Here is a tiny trained network, its code and every weight. The questions are about switching its units off for an input and a target symbol, where a switched-off unit gives its printed mean instead of its output.

import numpy as np


def w(rows, s, z=0):
    codes = np.array(rows[::2]) - 128.0
    scale = np.full(codes.shape[1], s)
    scale[-1] = z or s
    return codes * scale


def norm(h):
    return h / np.sqrt((h * h).mean(-1, keepdims=True) + 1e-5)


def f(y):
    return y / 2 * (1 + np.tanh(0.7978845608 * (y + 0.044715 * y**3)))


def softmax(a):
    e = np.exp(a - a.max(-1, keepdims=True))
    return e / e.sum(-1, keepdims=True)


def log_softmax(a):
    a = a - a.max(-1, keepdims=True)
    return a - np.log(np.exp(a).sum(-1, keepdims=True))


def net(x, mask):
    ids = ['ΔΠβγεζητφ'.index(c) for c in x.split()]
    T = len(ids)
    res = E[ids] + P[:T]
    u = 0
    for l in range(3):
        r = norm(res)
        for j in range(2):
            rows = slice(3 * j, 3 * j + 3)
            q, k, v = (r @ M[l][rows].T for M in (Q, K, V))
            z = softmax(np.where(np.tri(T) > 0, q @ k.T / 3**0.5, -1e9)) @ v
            o = O[l][rows]
            res = res + np.where(mask[u + j], z, o[:, -1]) @ o[:, :-1]
        u += 2
        y = f(norm(res) @ A[l][:, :-1].T + A[l][:, -1])
        res = res + np.where(mask[u : u + 4], y, B[l][:, -1]) @ B[l][:, :-1]
        u += 4
    return log_softmax(norm(res)[-1] @ U[:, :-1].T + U[:, -1])


Q, K, V, O, A, B = {}, {}, {}, {}, {}, {}
E = w([
[167,121,107],'Δ',
[134,187,231],'Π',
[97,118,132],'β',
[197,105,167],'γ',
[146,248,9],'ε',
[70,124,137],'ζ',
[81,131,111],'η',
[75,112,149],'τ',
[82,147,106],'φ',
],0.018)
P = w([
[4,106,121],'0',
[158,253,47],'1',
[158,228,65],'2',
[159,215,69],'3',
[171,204,66],'4',
[175,211,56],'5',
[173,206,56],'6',
],0.0037)
Q[0] = w([
[100,121,139],'L0H1',
[193,117,106],'L0H1',
[251,186,101],'L0H1',
[129,98,142],'L0H2',
[170,146,162],'L0H2',
[160,185,103],'L0H2',
],0.019)
K[0] = w([
[147,158,76],'L0H1',
[194,114,131],'L0H1',
[190,144,187],'L0H1',
[144,152,54],'L0H2',
[215,158,101],'L0H2',
[153,144,248],'L0H2',
],0.011)
V[0] = w([
[198,55,51],'L0H1',
[155,70,36],'L0H1',
[123,111,34],'L0H1',
[165,235,116],'L0H2',
[157,89,116],'L0H2',
[133,255,234],'L0H2',
],0.0072)
O[0] = w([
[141,36,151,3],'L0H1',
[86,52,86,76],'L0H1',
[137,51,19,145],'L0H1',
[188,183,105,127],'L0H2',
[212,189,137,66],'L0H2',
[102,159,253,198],'L0H2',
],0.004,0.0051)
A[0] = w([
[255,47,111,86],'L0N1',
[67,143,198,38],'L0N2',
[197,151,124,172],'L0N3',
[88,181,137,3],'L0N4',
],0.0085,0.0019)
B[0] = w([
[231,124,181,151],'L0N1',
[148,117,45,252],'L0N2',
[48,125,254,123],'L0N3',
[197,83,91,255],'L0N4',
],0.009,0.0022)
Q[1] = w([
[80,29,144],'L1H1',
[188,183,131],'L1H1',
[37,3,92],'L1H1',
[98,68,159],'L1H2',
[67,218,70],'L1H2',
[106,151,137],'L1H2',
],0.011)
K[1] = w([
[69,27,93],'L1H1',
[177,192,215],'L1H1',
[1,38,8],'L1H1',
[203,174,176],'L1H2',
[86,167,69],'L1H2',
[83,177,182],'L1H2',
],0.009)
V[1] = w([
[197,170,116],'L1H1',
[69,65,189],'L1H1',
[47,104,160],'L1H1',
[141,72,223],'L1H2',
[77,2,64],'L1H2',
[172,201,54],'L1H2',
],0.0055)
O[1] = w([
[110,83,88,106],'L1H1',
[201,124,185,106],'L1H1',
[219,176,254,155],'L1H1',
[47,101,154,1],'L1H2',
[136,76,169,181],'L1H2',
[224,151,77,192],'L1H2',
],0.0052,0.0049)
A[1] = w([
[165,1,151,147],'L1N1',
[187,78,158,8],'L1N2',
[141,61,208,151],'L1N3',
[56,181,229,39],'L1N4',
],0.0098,0.0015)
B[1] = w([
[74,2,154,101],'L1N1',
[146,97,147,77],'L1N2',
[222,95,135,152],'L1N3',
[137,155,159,249],'L1N4',
],0.0088,0.0016)
Q[2] = w([
[92,198,31],'L2H1',
[133,58,209],'L2H1',
[133,113,185],'L2H1',
[141,32,136],'L2H2',
[90,154,19],'L2H2',
[113,68,255],'L2H2',
],0.014)
K[2] = w([
[53,120,148],'L2H1',
[246,184,131],'L2H1',
[184,150,52],'L2H1',
[189,101,51],'L2H2',
[11,83,146],'L2H2',
[219,169,86],'L2H2',
],0.012)
V[2] = w([
[171,156,174],'L2H1',
[35,10,132],'L2H1',
[134,33,189],'L2H1',
[210,81,23],'L2H2',
[110,141,208],'L2H2',
[130,50,126],'L2H2',
],0.012)
O[2] = w([
[224,133,49,119],'L2H1',
[60,87,192,126],'L2H1',
[184,24,122,74],'L2H1',
[106,70,3,2],'L2H2',
[221,167,147,178],'L2H2',
[149,29,142,76],'L2H2',
],0.0063,0.0092)
A[2] = w([
[133,154,8,142],'L2N1',
[213,153,48,254],'L2N2',
[101,41,117,185],'L2N3',
[166,113,181,39],'L2N4',
],0.016,0.0036)
B[2] = w([
[182,79,1,185],'L2N1',
[100,21,133,253],'L2N2',
[89,147,167,166],'L2N3',
[209,102,80,147],'L2N4',
],0.0095,0.0061)
U = w([
[89,66,207,130],'Δ',
[139,196,189,179],'Π',
[120,124,92,207],'β',
[213,91,170,85],'γ',
[90,163,67,121],'ε',
[139,99,112,136],'ζ',
[199,159,84,3],'η',
[8,164,147,42],'τ',
[78,94,118,164],'φ',
],0.018,0.0043)

Each question gives the input, a string of symbols that net reads in full, and the target symbol t.
The units are the heads (3 rows each of Q, K, V and O) and the neurons (one row each of A and B). Each row of codes is followed by its name. A weight is (code - 128) times the scale printed after its matrix; where a second scale follows, it is the last column's (O, A, B and U).
mask holds one flag per unit, layer by layer, with each layer's heads first. A switched-off unit (its flag False) gives its mean, the last column of its rows in O or B, instead of its output. The means were averaged over made-up inputs and are rounded, as every weight is.
A unit's drop is (log p(t) with every unit on - log p(t) with that unit switched off) / (log p(t) with every unit on - log p(t) with every unit switched off).
The circuit of an input: a set's keep is (log p(t) with only the set's units on - log p(t) with every unit switched off) / (log p(t) with every unit on - log p(t) with every unit switched off). Starting from the 12 units with the biggest drops (on a tie, the unit counted first), units are removed one at a time, each time the one whose removal leaves the highest keep (on an exact tie, the one counted first), for as long as the keep stays at least 0.8.
circuit, biggest first: the units of the circuit, biggest drop first
most important unit: the unit with the biggest drop
k most important neurons: the k neurons with the biggest drops, biggest first
top k neurons in layer l: the k neurons of layer l with the biggest drops, biggest first
input β τ τ, target Δ: most important neuron	[L0N2]
input Δ ζ ζ β, target φ: circuit, biggest first	[L2H2 L0H1 L1N1]
input τ Π ε β η, target γ: circuit, biggest first	[L1H1 L1H2 L2H1]
input τ ζ γ τ, target γ: 2 most important neurons	[L0N2 L1N3]
input Δ β ε η, target φ: circuit, biggest first	[L2H2 L0H1]
input η ζ ζ γ τ η β, target τ: circuit, biggest first	[L2H1 L2H2]
input β η β ζ φ Π ε, target Π: top 3 neurons in layer 0	[L0N1 L0N2 L0N3]
input Π τ ζ τ Π ζ τ, target η: 2 most important neurons	[L0N2 L0N3]
input Δ β τ, target φ: circuit, biggest first	[L2H2 L0H1 L1N1]
input β Δ Δ η Π Δ, target Π: 3 most important neurons	[L0N3 L1N1 L0N4]
input φ η Δ τ, target ε: circuit, biggest first	[L2H2 L0N3]
input φ τ Π ζ ζ ε η, target ε: 2 most important neurons	[L0N3 L2N1]
input τ Π γ η τ, target γ: 2 most important neurons	[L0N3 L0N2]
input β ζ β, target Δ: most important unit	L1H2
input φ β φ η, target ε: 3 most important neurons	[L0N3 L2N1 L0N2]
input φ ε γ β, target ε: 2 most important neurons	[L0N3 L1N3]
input η β τ φ, target τ: 2 most important neurons	[L0N3 L0N2]
input Π Π ζ, target η: top 3 neurons in layer 0	[L0N2 L0N3 L0N4]
input ζ τ Π η ε τ ε, target Π: 2 most important neurons	[L0N2 L0N3]
input η η Π ζ, target τ: circuit, biggest first	[L2H2]
